array([[ 83,  88,  85,  84, 124, 124,  88, 137,  91,  84],
       [ 92,  94,  75,  73, 127, 114,  79, 112, 107,  90],
       [ 94,  94, 123, 125,  85, 100, 124, 123,  85,  99],
       [ 82,  77, 105, 103, 117, 103, 119, 151, 106,  90],
       [ 83,  74, 110, 107, 117,  92, 129, 150, 117,  94],
       [117, 113,  88,  85, 100,  83,  85,  53, 122, 112],
       [119, 117, 108, 109,  78,  80, 102,  55, 107, 115],
       [109,  98, 106, 102, 100,  69, 116,  83, 134, 113]])
=>
array([[ 92,  94,  75,  73, 127, 114,  79, 112, 107,  90],
       [ 82,  77, 105, 103, 117, 103, 119, 151, 106,  90],
       [117, 113,  88,  85, 100,  83,  85,  53, 122, 112],
       [109,  98, 106, 102, 100,  69, 116,  83, 134, 113]])

array([[ 78, 110,  88, 105, 104, 113, 127, 103, 105],
       [124, 117,  83,  97, 112, 113, 142,  89,  99]])
=>
array([[124, 117,  83,  97, 112, 113, 142,  89,  99]])

array([[102, 106, 134, 112,  53],
       [112, 100,  91, 140, 107],
       [124, 118, 107, 136, 122],
       [103,  94, 126,  86,  59],
       [ 81,  83,  82, 119, 151],
       [ 97,  70, 108, 118, 109],
       [112,  85,  90,  69,  72],
       [135, 113,  76, 135, 102],
       [133, 111, 118, 133,  68]])
=>
array([[112, 100,  91, 140, 107],
       [103,  94, 126,  86,  59],
       [ 97,  70, 108, 118, 109],
       [135, 113,  76, 135, 102]])

array([[ 85, 113, 119],
       [131, 119, 118],
       [ 80, 145, 136],
       [144,  88,  90],
       [101, 122, 115],
       [128, 116, 116],
       [117,  91,  92],
       [115,  94, 105]])
=>
array([[131, 119, 118],
       [144,  88,  90],
       [128, 116, 116],
       [115,  94, 105]])

array([[ 96,  95, 123, 106, 130, 103, 144],
       [ 85,  99, 136,  94, 128,  70, 109],
       [112, 104,  96, 102,  96, 132, 146],
       [ 87,  99, 129, 113, 134,  83, 128]])
=>
array([[ 85,  99, 136,  94, 128,  70, 109],
       [ 87,  99, 129, 113, 134,  83, 128]])

array([[ 95, 112, 114, 123, 107,  83,  59,  94,  78,  76,  92],
       [ 69, 125, 115, 126, 131, 101, 110, 122,  80, 129,  85]])
=>
array([[ 69, 125, 115, 126, 131, 101, 110, 122,  80, 129,  85]])
